[[128 128 128 128 128 128 128 128 128 128]
 [131 124 131 130 130 129 127 129 131 122]
 [127 130 128 128 131 128 130 128 128 128]
 [125 131 128 126 131 129 133 127 127 129]
 [127 129 128 125 129 129 130 127 127 128]
 [126 149 128 130 135 129 139 127 128 129]
 [125 133 127 122 128 126 132 125 125 130]
 [127 131 128 128 131 128 131 128 128 128]]
->
[[127 131 128 128 131 128 131 128 128 128]
 [128 128 128 128 128 128 128 128 128 128]
 [131 124 131 130 130 129 127 129 131 122]
 [127 130 128 128 131 128 130 128 128 128]
 [125 131 128 126 131 129 133 127 127 129]
 [127 129 128 125 129 129 130 127 127 128]
 [126 149 128 130 135 129 139 127 128 129]
 [125 133 127 122 128 126 132 125 125 130]]

[[144 132 130 115 136 134]
 [128 124 129 136 131 130]
 [105 125 126 138 113 115]
 [128 126 124 124 123 127]]
->
[[128 126 124 124 123 127]
 [144 132 130 115 136 134]
 [128 124 129 136 131 130]
 [105 125 126 138 113 115]]

[[136 129 129 116 140 117 129 136]
 [120 126 129 103 147 128 125 129]
 [137 126 134 136 126 129 129 123]
 [136 132 123 142 112 129 132 127]
 [138 135 125 120 129 108 139 154]
 [116 126 125 137 122 141 124 119]
 [128 125 134 137 129 140 122 110]
 [144 123 143 133 137 129 129 117]]
->
[[144 123 143 133 137 129 129 117]
 [136 129 129 116 140 117 129 136]
 [120 126 129 103 147 128 125 129]
 [137 126 134 136 126 129 129 123]
 [136 132 123 142 112 129 132 127]
 [138 135 125 120 129 108 139 154]
 [116 126 125 137 122 141 124 119]
 [128 125 134 137 129 140 122 110]]

[[127 128 128 139 129 129 134 128 135]
 [128 127 130 121 128 130 125 128 123]
 [130 130 123 150 127 123 137 128 144]]
->
[[130 130 123 150 127 123 137 128 144]
 [127 128 128 139 129 129 134 128 135]
 [128 127 130 121 128 130 125 128 123]]

[[115 128 128 129 114 134 140 125 133 121 118]
 [132 130 119 143 154 156 123 141 135 134 125]]
->
[[132 130 119 143 154 156 123 141 135 134 125]
 [115 128 128 129 114 134 140 125 133 121 118]]

[[ 99 124 133]
 [147 123 125]
 [114 147 122]
 [135 138 128]
 [155 143 124]
 [118 127 120]]
->
[[118 127 120]
 [ 99 124 133]
 [147 123 125]
 [114 147 122]
 [135 138 128]
 [155 143 124]]

[[149 151 125 101 124 132 126 137 149]
 [127 120 135 117 132 131 127 128 123]
 [130 121 133 125 133 133 127 126 124]]
->
[[130 121 133 125 133 133 127 126 124]
 [149 151 125 101 124 132 126 137 149]
 [127 120 135 117 132 131 127 128 123]]

[[121 145 127 124 137 127 143 127 125]
 [133 118 129 131 123 129 119 129 129]
 [134 116 129 131 122 129 117 129 130]
 [135 115 129 131 121 129 116 129 130]
 [118 150 126 122 140 127 148 127 125]
 [131 121 129 130 125 128 122 128 129]
 [122 144 127 124 136 127 142 127 126]]
->
[[122 144 127 124 136 127 142 127 126]
 [121 145 127 124 137 127 143 127 125]
 [133 118 129 131 123 129 119 129 129]
 [134 116 129 131 122 129 117 129 130]
 [135 115 129 131 121 129 116 129 130]
 [118 150 126 122 140 127 148 127 125]
 [131 121 129 130 125 128 122 128 129]]
